Below are the code and all the weights of a small trained network. Each question names an input and a target symbol and asks about switching units off, where a switched-off unit gives its printed mean instead of its output.

import numpy as np


def w(rows, s, z=0):
    codes = np.array(rows[::2]) - 128.0
    scale = np.full(codes.shape[1], s)
    scale[-1] = z or s
    return codes * scale


def norm(h):
    return h / np.sqrt((h * h).mean(-1, keepdims=True) + 1e-5)


def f(y):
    return np.maximum(y, 0)


def softmax(a):
    e = np.exp(a - a.max(-1, keepdims=True))
    return e / e.sum(-1, keepdims=True)


def log_softmax(a):
    a = a - a.max(-1, keepdims=True)
    return a - np.log(np.exp(a).sum(-1, keepdims=True))


def net(x, mask):
    ids = ['Παδζθμτφ'.index(c) for c in x.split()]
    T = len(ids)
    res = E[ids] + P[:T]
    r = norm(res)
    for j in range(2):
        rows = slice(2 * j, 2 * j + 2)
        q, k, v = (r @ M[0][rows].T for M in (Q, K, V))
        z = softmax(np.where(np.tri(T) > 0, q @ k.T / 2**0.5, -1e9)) @ v
        o = O[0][rows]
        res = res + np.where(mask[j], z, o[:, -1]) @ o[:, :-1]
    y = f(norm(res) @ A[0][:, :-1].T + A[0][:, -1])
    res = res + np.where(mask[2:14], y, B[0][:, -1]) @ B[0][:, :-1]
    return log_softmax(norm(res)[-1] @ U[:, :-1].T + U[:, -1])


Q, K, V, O, A, B = {}, {}, {}, {}, {}, {}
E = w([
[76,135,119,105,120,248,121,245],'Π',
[131,130,178,129,183,178,156,106],'α',
[176,239,142,156,1,187,51,85],'δ',
[66,148,196,78,140,64,163,132],'ζ',
[149,117,130,156,154,151,71,197],'θ',
[196,59,199,114,133,74,103,132],'μ',
[154,67,114,161,75,153,188,138],'τ',
[50,151,115,133,115,126,175,169],'φ',
],0.022)
P = w([
[153,97,2,21,165,104,149,201],'0',
[183,127,88,134,137,61,204,224],'1',
[165,137,130,154,125,91,184,191],'2',
[143,129,146,162,107,102,156,163],'3',
[123,122,147,164,93,112,132,135],'4',
[108,116,149,169,81,125,108,110],'5',
[103,111,156,176,65,142,83,79],'6',
],0.0081)
Q[0] = w([
[93,56,101,171,48,161,175,163],'head 0',
[140,2,147,138,134,218,180,141],'head 0',
[159,99,82,130,77,113,100,104],'head 1',
[131,144,156,73,99,35,175,70],'head 1',
],0.0096)
K[0] = w([
[148,221,56,141,21,146,119,136],'head 0',
[254,192,101,138,98,176,101,67],'head 0',
[175,105,125,109,79,126,141,127],'head 1',
[88,46,199,100,208,107,172,106],'head 1',
],0.0085)
V[0] = w([
[185,129,112,180,24,170,54,102],'head 0',
[106,167,200,61,109,83,178,82],'head 0',
[157,107,198,72,224,82,123,133],'head 1',
[172,2,121,133,74,79,131,114],'head 1',
],0.0073)
O[0] = w([
[95,224,85,119,146,8,184,167,103],'head 0',
[184,154,79,163,159,135,86,206,2],'head 0',
[55,154,76,138,72,151,203,124,125],'head 1',
[116,127,132,153,155,255,129,118,127],'head 1',
],0.0083,0.0044)
A[0] = w([
[99,135,187,170,58,152,117,124,145],'neuron 0',
[121,119,178,144,104,180,114,114,76],'neuron 1',
[241,124,149,95,224,155,62,147,192],'neuron 2',
[111,183,156,6,78,165,69,112,124],'neuron 3',
[175,140,139,131,83,217,124,59,6],'neuron 4',
[64,200,115,75,150,193,210,119,183],'neuron 5',
[106,68,138,118,127,119,83,114,53],'neuron 6',
[139,112,194,74,124,37,217,70,140],'neuron 7',
[158,128,118,152,62,158,155,98,102],'neuron 8',
[237,187,98,157,173,78,138,105,123],'neuron 9',
[157,221,88,150,169,66,179,52,100],'neuron 10',
[88,227,88,31,188,112,186,102,3],'neuron 11',
],0.013,0.0045)
B[0] = w([
[105,191,173,167,119,96,61,78,255],'neuron 0',
[77,179,109,130,124,65,122,105,203],'neuron 1',
[167,45,108,78,119,157,200,171,217],'neuron 2',
[98,28,137,153,67,176,76,178,165],'neuron 3',
[47,190,129,186,59,86,24,139,165],'neuron 4',
[230,18,92,74,155,176,185,206,212],'neuron 5',
[127,187,117,148,137,133,168,118,164],'neuron 6',
[216,24,92,78,131,198,206,226,183],'neuron 7',
[110,146,157,91,177,107,98,137,166],'neuron 8',
[63,162,140,189,153,71,27,50,155],'neuron 9',
[32,127,155,234,64,143,104,83,148],'neuron 10',
[54,194,214,84,161,67,62,8,139],'neuron 11',
],0.012,0.0094)
U = w([
[126,203,132,29,162,119,112,184,98],'Π',
[123,86,197,155,201,191,137,60,101],'α',
[133,237,88,111,120,172,107,61,223],'δ',
[91,90,252,168,44,120,90,235,4],'ζ',
[165,86,90,124,187,45,73,133,95],'θ',
[184,117,88,97,120,189,159,132,197],'μ',
[120,106,68,238,99,129,184,108,88],'τ',
[49,126,110,74,111,72,201,119,96],'φ',
],0.011,0.019)

Each question gives the input, a string of symbols that net reads in full, and the target symbol t.
The units are the heads (2 rows each of Q, K, V and O) and the neurons (one row each of A and B). Each row of codes is followed by its name. A weight is (code - 128) times the scale printed after its matrix; where a second scale follows, it is the last column's (O, A, B and U).
mask holds one flag per unit, heads first, then neurons. A switched-off unit (its flag False) gives its mean, the last column of its rows in O or B, instead of its output. The means were averaged over made-up inputs and are rounded, as every weight is.
A unit's drop is (log p(t) with every unit on - log p(t) with that unit switched off) / (log p(t) with every unit on - log p(t) with every unit switched off).
The circuit of an input: a set's keep is (log p(t) with only the set's units on - log p(t) with every unit switched off) / (log p(t) with every unit on - log p(t) with every unit switched off). Starting from the 12 units with the biggest drops (on a tie, the unit counted first), units are removed one at a time, each time the one whose removal leaves the highest keep (on an exact tie, the one counted first), for as long as the keep stays at least 0.8.
circuit, biggest first: the units of the circuit, biggest drop first
most important unit: the unit with the biggest drop
k most important neurons: the k neurons with the biggest drops, biggest first
which heads matter: for each layer, one digit per head in row order, 1 if its drop is at least 0.15 and else 0, layers parted by /
input φ φ φ, target δ: 3 most important neurons : (neuron 5; neuron 2; neuron 7)
input θ θ τ α τ θ τ, target δ: which heads matter : 01
input ζ θ θ α θ, target δ: which heads matter : 11
input μ φ τ δ τ ζ, target ζ: circuit, biggest first : (head 0)
input μ θ θ θ α α, target ζ: which heads matter : 10
input τ δ φ δ δ μ θ, target θ: 2 most important neurons : (neuron 2; neuron 0)
input θ δ θ, target θ: which heads matter : 11
input Π θ θ τ φ θ τ, target ζ: 3 most important neurons : (neuron 7; neuron 5; neuron 8)
input α μ α θ θ α, target δ: which heads matter : 10
input α τ τ, target ζ: which heads matter : 11
input δ μ τ, target τ: circuit, biggest first : (head 0; neuron 10; neuron 9; neuron 7)
input ζ θ α φ θ φ α, target ζ: 4 most important neurons : (neuron 4; neuron 2; neuron 7; neuron 9)
input φ θ θ ζ φ, target ζ: which heads matter : 10
input φ φ θ θ φ, target δ: most important unit : head 0
input μ τ θ θ τ θ τ, target δ: 3 most important neurons : (neuron 2; neuron 4; neuron 0)
input ζ φ τ φ φ θ, target μ: which heads matter : 01
input τ τ φ Π ζ φ α, target μ: which heads matter : 01
input α φ θ φ, target ζ: 4 most important neurons : (neuron 0; neuron 5; neuron 2; neuron 7)
input θ θ μ, target μ: which heads matter : 00
input θ θ θ δ α τ τ, target τ: which heads matter : 10
input θ θ μ φ μ θ α, target μ: circuit, biggest first : (neuron 5)
